Below are the code and all the weights of a small trained network. Each question names an input and a target symbol and asks about switching units off, where a switched-off unit gives its printed mean instead of its output.

import numpy as np


def w(rows, s, z=0):
    codes = np.array(rows[::2]) - 128.0
    scale = np.full(codes.shape[1], s)
    scale[-1] = z or s
    return codes * scale


def f(y):
    return np.maximum(y, 0)


def softmax(a):
    e = np.exp(a - a.max(-1, keepdims=True))
    return e / e.sum(-1, keepdims=True)


def log_softmax(a):
    a = a - a.max(-1, keepdims=True)
    return a - np.log(np.exp(a).sum(-1, keepdims=True))


def net(x, mask):
    ids = ['ΓΞΩαδηλφ'.index(c) for c in x.split()]
    T = len(ids)
    res = E[ids] + P[:T]
    r = res
    for j in range(3):
        rows = slice(2 * j, 2 * j + 2)
        q, k, v = (r @ M[0][rows].T for M in (Q, K, V))
        z = softmax(np.where(np.tri(T) > 0, q @ k.T / 2**0.5, -1e9)) @ v
        o = O[0][rows]
        res = res + np.where(mask[j], z, o[:, -1]) @ o[:, :-1]
    y = f(res @ A[0][:, :-1].T + A[0][:, -1])
    res = res + np.where(mask[3:27], y, B[0][:, -1]) @ B[0][:, :-1]
    return log_softmax(res[-1] @ U[:, :-1].T + U[:, -1])


Q, K, V, O, A, B = {}, {}, {}, {}, {}, {}
E = w([
[85,179,97,148,102,68,174,121,124,120],'Γ',
[173,89,198,142,64,66,118,169,201,75],'Ξ',
[121,130,128,71,113,114,124,246,147,131],'Ω',
[158,81,141,214,144,99,57,136,119,77],'α',
[90,205,186,112,138,157,184,165,140,77],'δ',
[106,89,149,173,40,147,125,98,83,107],'η',
[148,107,66,165,100,190,124,193,165,132],'λ',
[62,123,12,140,58,137,146,145,141,134],'φ',
],0.014)
P = w([
[100,86,107,211,224,78,166,73,134,255],'0',
[177,139,49,142,57,114,81,181,134,143],'1',
[154,133,71,143,48,133,109,189,150,99],'2',
[143,109,81,144,44,163,114,202,167,65],'3',
[131,112,108,152,33,176,116,205,177,49],'4',
[121,87,100,154,22,177,126,211,185,30],'5',
[121,133,91,135,28,181,132,218,185,27],'6',
],0.0059)
Q[0] = w([
[187,30,254,137,128,81,84,33,100,148],'H1',
[134,66,158,78,221,129,81,37,55,180],'H1',
[118,130,130,64,214,105,108,40,22,236],'H2',
[167,118,173,34,206,147,114,46,80,237],'H2',
[51,153,200,71,225,153,156,77,70,161],'H3',
[195,132,102,14,211,102,103,58,99,207],'H3',
],0.0063)
K[0] = w([
[175,186,112,111,190,83,150,125,149,254],'H1',
[133,232,50,63,151,164,149,159,128,191],'H1',
[146,132,109,122,71,142,86,189,99,45],'H2',
[173,178,99,102,103,95,67,161,86,30],'H2',
[117,183,127,105,113,143,122,129,63,68],'H3',
[148,136,78,90,47,140,95,145,90,75],'H3',
],0.0087)
V[0] = w([
[87,177,101,85,97,171,191,127,193,141],'H1',
[151,159,109,114,174,105,116,202,169,94],'H1',
[203,84,171,146,135,142,92,132,241,93],'H2',
[117,150,209,118,169,156,153,84,66,79],'H2',
[132,99,90,170,212,178,128,96,92,176],'H3',
[133,180,151,123,254,79,111,131,142,129],'H3',
],0.0097)
O[0] = w([
[133,200,128,116,65,154,49,20,144,167,3],'H1',
[122,173,45,118,166,80,75,118,242,107,154],'H1',
[19,96,162,106,108,137,98,110,91,72,89],'H2',
[190,157,25,83,138,126,151,120,37,25,28],'H2',
[114,255,88,54,201,101,47,173,91,168,157],'H3',
[122,227,96,182,45,69,77,221,89,78,129],'H3',
],0.0078,0.0046)
A[0] = w([
[212,65,121,130,169,160,160,95,87,101,156],'N1',
[83,153,74,178,106,54,141,46,122,181,35],'N2',
[102,121,73,99,129,128,49,88,95,175,137],'N3',
[147,119,127,89,98,204,150,114,94,192,123],'N4',
[140,99,116,132,224,83,133,154,141,96,173],'N5',
[92,182,146,61,135,108,143,146,141,109,100],'N6',
[203,159,82,114,112,138,141,169,99,155,122],'N7',
[168,84,176,167,155,64,141,138,84,131,71],'N8',
[138,158,182,145,220,156,150,114,149,122,233],'N9',
[202,142,74,88,106,156,141,123,66,19,13],'N10',
[168,162,117,197,111,113,214,131,113,125,145],'N11',
[135,147,91,129,197,97,130,167,201,109,177],'N12',
[171,111,146,171,143,133,179,89,179,199,2],'N13',
[217,147,190,120,150,144,96,129,147,123,156],'N14',
[157,111,104,189,125,119,23,11,108,130,170],'N15',
[127,112,105,185,205,81,56,111,144,145,76],'N16',
[103,141,54,163,136,159,109,94,137,153,72],'N17',
[143,118,103,62,179,127,163,135,182,108,106],'N18',
[97,63,132,80,118,70,161,192,117,123,18],'N19',
[22,106,168,133,182,133,132,97,125,127,135],'N20',
[129,188,180,145,127,69,105,49,148,149,131],'N21',
[121,160,166,131,107,85,96,152,122,110,136],'N22',
[91,206,137,130,83,136,177,79,129,127,141],'N23',
[156,198,166,60,253,122,144,131,92,179,199],'N24',
],0.0083,0.0029)
B[0] = w([
[131,157,44,79,16,127,178,147,154,120,163],'N1',
[170,46,150,58,74,100,164,92,156,50,149],'N2',
[157,129,100,136,95,169,243,120,119,179,140],'N3',
[66,112,142,112,56,145,136,153,142,91,156],'N4',
[151,186,86,106,86,122,179,95,143,124,206],'N5',
[129,109,79,162,108,99,129,140,136,101,167],'N6',
[122,62,140,147,165,111,78,120,70,181,183],'N7',
[109,197,142,122,87,183,144,109,165,83,168],'N8',
[119,156,79,130,118,92,150,132,111,197,173],'N9',
[167,80,204,89,212,114,41,89,160,139,177],'N10',
[134,4,154,153,118,105,115,125,153,77,194],'N11',
[141,172,138,138,114,91,107,113,254,108,254],'N12',
[150,172,159,196,210,195,100,96,84,67,180],'N13',
[99,121,77,177,103,94,200,174,62,170,161],'N14',
[189,57,34,172,192,51,235,165,79,221,147],'N15',
[137,102,141,94,71,131,173,117,183,121,172],'N16',
[192,144,167,136,154,206,188,69,198,103,147],'N17',
[151,76,109,111,84,102,154,121,157,145,166],'N18',
[125,164,112,184,193,186,154,88,100,109,218],'N19',
[131,102,69,110,143,49,68,210,91,219,172],'N20',
[184,127,37,111,198,45,77,154,77,52,151],'N21',
[86,110,84,139,122,164,140,152,131,104,188],'N22',
[88,121,138,123,122,130,95,142,121,26,159],'N23',
[182,115,24,158,197,98,134,124,19,186,154],'N24',
],0.0066,0.0084)
U = w([
[144,108,63,189,139,64,154,170,116,142,255],'Γ',
[106,130,205,97,76,134,124,139,207,76,220],'Ξ',
[102,254,92,153,154,130,95,136,84,75,39],'Ω',
[92,67,171,146,129,138,139,151,61,128,132],'α',
[168,175,164,179,199,154,124,83,144,170,52],'δ',
[108,153,141,11,124,50,85,150,150,226,66],'η',
[182,98,138,64,186,62,94,86,115,79,57],'λ',
[158,137,104,57,105,139,222,71,107,119,43],'φ',
],0.0066,0.0034)

Each question gives the input, a string of symbols that net reads in full, and the target symbol t.
The units are the heads (2 rows each of Q, K, V and O) and the neurons (one row each of A and B). Each row of codes is followed by its name. A weight is (code - 128) times the scale printed after its matrix; where a second scale follows, it is the last column's (O, A, B and U).
mask holds one flag per unit, heads first, then neurons. A switched-off unit (its flag False) gives its mean, the last column of its rows in O or B, instead of its output. The means were averaged over made-up inputs and are rounded, as every weight is.
A unit's drop is (log p(t) with every unit on - log p(t) with that unit switched off) / (log p(t) with every unit on - log p(t) with every unit switched off).
The circuit of an input: a set's keep is (log p(t) with only the set's units on - log p(t) with every unit switched off) / (log p(t) with every unit on - log p(t) with every unit switched off). Starting from the 12 units with the biggest drops (on a tie, the unit counted first), units are removed one at a time, each time the one whose removal leaves the highest keep (on an exact tie, the one counted first), for as long as the keep stays at least 0.8.
circuit, biggest first: the units of the circuit, biggest drop first
unit that matters most: the unit with the biggest drop
top k neurons: the k neurons with the biggest drops, biggest first
heads that matter: for each layer, one digit per head in row order, 1 if its drop is at least 0.15 and else 0, layers parted by /
input Ω φ δ, target Ω: heads that matter	100
input φ φ η λ, target δ: circuit, biggest first	(H2 N13)
input η Ξ δ, target φ: circuit, biggest first	(H3 H2 N1)
input η Ω Ω φ, target φ: top neuron	(N1)
input α δ α, target Ω: circuit, biggest first	(H3 H2)
input α δ Ξ, target Ω: top 2 neurons	(N19 N11)
input η δ η α, target φ: heads that matter	011
input λ φ Ω α α, target η: circuit, biggest first	(H3 H2 N20 N19)
input δ δ δ, target λ: heads that matter	010
input η α η Ω α λ δ, target Γ: heads that matter	100
input Ξ Ξ η α Γ, target α: circuit, biggest first	(H2 H3 N12)
input δ α δ φ δ λ λ, target λ: circuit, biggest first	(H2 N10)
input α φ Ξ η δ, target Ω: circuit, biggest first	(H3 H2 N11)
input λ λ Γ Γ δ, target η: circuit, biggest first	(H2 N20 H3 N9)
input λ Ξ Ξ Ξ Ω, target η: circuit, biggest first	(H2 N20 H3 N11)
input λ Γ Ξ φ, target Ξ: top neuron	(N17)
input φ φ φ φ, target φ: top 3 neurons	(N2 N3 N15)
input Ξ α δ λ φ δ, target α: top 2 neurons	(N12 N20)
input α Γ φ α Ξ λ η, target Ω: heads that matter	011
input Γ α δ, target Γ: circuit, biggest first	(H2 H1 N24)
input δ Γ Ω φ η δ φ, target α: unit that matters most	H1
input φ α η Ω, target δ: top 2 neurons	(N13 N19)
input Ξ η δ α Γ Ω, target α: heads that matter	011
input Ω Ξ δ δ λ η Ω, target α: heads that matter	100
input η Ω Ω, target φ: heads that matter	111
input λ Γ λ δ, target η: heads that matter	011
input Ω α φ α α, target Ξ: heads that matter	100
input δ δ Ξ φ, target λ: top neuron	(N10)
input Ω α φ η δ, target α: heads that matter	100
input φ η α α, target δ: heads that matter	011
